Below are the code and all the weights of a small trained network. Each question names an input and a target symbol and asks about switching units off, where a switched-off unit gives its printed mean instead of its output.

import numpy as np


def w(rows, s, z=0):
    codes = np.array(rows[::2]) - 128.0
    scale = np.full(codes.shape[1], s)
    scale[-1] = z or s
    return codes * scale


def softmax(a):
    e = np.exp(a - a.max(-1, keepdims=True))
    return e / e.sum(-1, keepdims=True)


def log_softmax(a):
    a = a - a.max(-1, keepdims=True)
    return a - np.log(np.exp(a).sum(-1, keepdims=True))


def net(x, mask):
    ids = ['ΔΘΛΠΨαεζμτω'.index(c) for c in x.split()]
    T = len(ids)
    res = E[ids] + P[:T]
    u = 0
    for l in range(2):
        r = res
        for j in range(3):
            rows = slice(2 * j, 2 * j + 2)
            q, k, v = (r @ M[l][rows].T for M in (Q, K, V))
            z = softmax(np.where(np.tri(T) > 0, q @ k.T / 2**0.5, -1e9)) @ v
            o = O[l][rows]
            res = res + np.where(mask[u + j], z, o[:, -1]) @ o[:, :-1]
        u += 3
    return log_softmax(res[-1] @ U[:, :-1].T + U[:, -1])


Q, K, V, O = {}, {}, {}, {}
E = w([
[146,173,73,78],'Δ',
[140,187,87,74],'Θ',
[231,116,152,158],'Λ',
[146,94,119,228],'Π',
[158,41,199,132],'Ψ',
[254,101,128,96],'α',
[107,132,139,92],'ε',
[122,226,110,103],'ζ',
[102,96,179,93],'μ',
[102,119,99,84],'τ',
[143,38,194,134],'ω',
],0.011)
P = w([
[63,208,231,91],'0',
[234,162,158,111],'1',
[143,91,71,100],'2',
[146,121,102,99],'3',
[252,174,160,106],'4',
[141,99,62,107],'5',
[152,121,103,102],'6',
[255,174,162,109],'7',
[143,110,51,159],'8',
],0.0095)
Q[0] = w([
[134,202,178,176],'0.h0',
[148,207,188,83],'0.h0',
[134,190,253,123],'0.h1',
[16,151,146,111],'0.h1',
[12,159,151,142],'0.h2',
[177,205,143,104],'0.h2',
],0.021)
K[0] = w([
[111,147,190,167],'0.h0',
[73,86,193,111],'0.h0',
[81,150,180,252],'0.h1',
[167,119,78,187],'0.h1',
[214,148,114,91],'0.h2',
[70,173,141,105],'0.h2',
],0.027)
V[0] = w([
[83,94,200,55],'0.h0',
[69,140,162,134],'0.h0',
[126,100,162,30],'0.h1',
[92,124,179,188],'0.h1',
[8,6,32,154],'0.h2',
[212,113,111,140],'0.h2',
],0.012)
O[0] = w([
[109,122,130,214,193],'0.h0',
[95,163,109,161,110],'0.h0',
[93,134,201,173,253],'0.h1',
[169,78,121,144,83],'0.h1',
[80,149,92,251,2],'0.h2',
[84,84,167,97,61],'0.h2',
],0.011,0.0056)
Q[1] = w([
[124,122,251,149],'1.h0',
[137,236,167,123],'1.h0',
[140,173,138,194],'1.h1',
[207,127,160,115],'1.h1',
[89,218,192,91],'1.h2',
[74,88,129,68],'1.h2',
],0.016)
K[1] = w([
[5,93,202,146],'1.h0',
[9,177,145,126],'1.h0',
[196,137,129,130],'1.h1',
[113,147,199,120],'1.h1',
[35,221,74,123],'1.h2',
[87,106,136,96],'1.h2',
],0.019)
V[1] = w([
[208,55,187,163],'1.h0',
[6,127,150,128],'1.h0',
[32,141,190,61],'1.h1',
[128,111,212,116],'1.h1',
[201,83,150,110],'1.h2',
[116,141,137,62],'1.h2',
],0.018)
O[1] = w([
[127,23,99,167,195],'1.h0',
[149,141,246,129,103],'1.h0',
[58,51,102,57,200],'1.h1',
[68,165,66,122,251],'1.h1',
[238,147,123,136,214],'1.h2',
[111,173,200,158,176],'1.h2',
],0.011,0.013)
U = w([
[94,131,167,128,210],'Δ',
[124,80,184,91,69],'Θ',
[134,195,61,95,133],'Λ',
[188,143,43,96,72],'Π',
[146,39,144,181,81],'Ψ',
[52,95,67,163,118],'α',
[139,210,60,114,154],'ε',
[199,107,132,41,59],'ζ',
[152,102,137,195,253],'μ',
[143,237,139,123,121],'τ',
[118,89,87,254,87],'ω',
],0.007,0.0062)

Each question gives the input, a string of symbols that net reads in full, and the target symbol t.
The units are the heads (2 rows each of Q, K, V and O). Each row of codes is followed by its name. A weight is (code - 128) times the scale printed after its matrix; where a second scale follows, it is the last column's (O and U).
mask holds one flag per head, layer by layer. A switched-off head (its flag False) gives its mean, the last column of its rows in O, instead of its output. The means were averaged over made-up inputs and are rounded, as every weight is.
A unit's drop is (log p(t) with every unit on - log p(t) with that unit switched off) / (log p(t) with every unit on - log p(t) with every unit switched off).
The circuit of an input: a set's keep is (log p(t) with only the set's units on - log p(t) with every unit switched off) / (log p(t) with every unit on - log p(t) with every unit switched off). Starting from all 6 units, units are removed one at a time, each time the one whose removal leaves the highest keep (on an exact tie, the one counted first), for as long as the keep stays at least 0.8.
circuit, biggest first: the units of the circuit, biggest drop first
unit that matters most: the unit with the biggest drop
heads that matter: for each layer, one digit per head in row order, 1 if its drop is at least 0.15 and else 0, layers parted by /
input ζ α Δ τ Ψ, target ζ: unit that matters most -> 1.h1
input Π Π α Π α ε, target Δ: heads that matter -> 011 / 101
input τ Π τ Π, target Δ: circuit, biggest first -> [0.h0, 1.h0, 0.h1, 1.h2]
input μ ω Θ Λ τ Π α τ, target μ: heads that matter -> 110 / 110
input Δ α Π Π α Λ, target ζ: heads that matter -> 110 / 011
input ε τ τ α, target ζ: circuit, biggest first -> [1.h2, 1.h0, 0.h0, 0.h1]
input Π τ α Π Ψ, target Π: circuit, biggest first -> [0.h1, 1.h2, 1.h0]
input Δ ζ μ τ α τ Π α α, target Π: circuit, biggest first -> [1.h2, 1.h0]
input τ μ μ Δ Θ Π ε ω, target τ: heads that matter -> 000 / 110
input ω α α ζ μ ζ, target τ: heads that matter -> 110 / 110
input Π Θ μ μ Θ, target Π: circuit, biggest first -> [0.h1, 1.h0]
input τ α ω α ε μ τ Π, target τ: heads that matter -> 100 / 110
input ζ τ Ψ Θ ε τ τ Π, target ζ: heads that matter -> 011 / 010
input ω α ε τ τ, target ω: circuit, biggest first -> [0.h0, 0.h1]
input μ μ Ψ, target Ψ: unit that matters most -> 1.h0
input τ τ μ τ μ, target τ: heads that matter -> 101 / 110
input τ τ Π τ τ τ τ Π α, target Π: circuit, biggest first -> [1.h0, 1.h2, 0.h0]
input τ Π τ τ τ α ω ω, target τ: circuit, biggest first -> [0.h0, 1.h0]
input Θ Π ω Λ τ, target Θ: circuit, biggest first -> [0.h2, 1.h1, 1.h0]
input Λ ε τ, target α: heads that matter -> 011 / 100
input τ τ Π μ Π Π τ α, target τ: circuit, biggest first -> [0.h0, 1.h0]
input Θ Π τ Ψ Π ε τ τ, target Θ: circuit, biggest first -> [0.h2, 1.h1, 1.h2, 1.h0]
input Π τ ω μ Θ Π τ μ, target Π: heads that matter -> 010 / 101
input τ α τ τ, target Δ: heads that matter -> 010 / 101
input ζ Θ Λ ε τ Π ζ Λ, target ζ: circuit, biggest first -> [0.h2]
input τ Π Π ζ τ τ, target α: circuit, biggest first -> [1.h0, 0.h2]
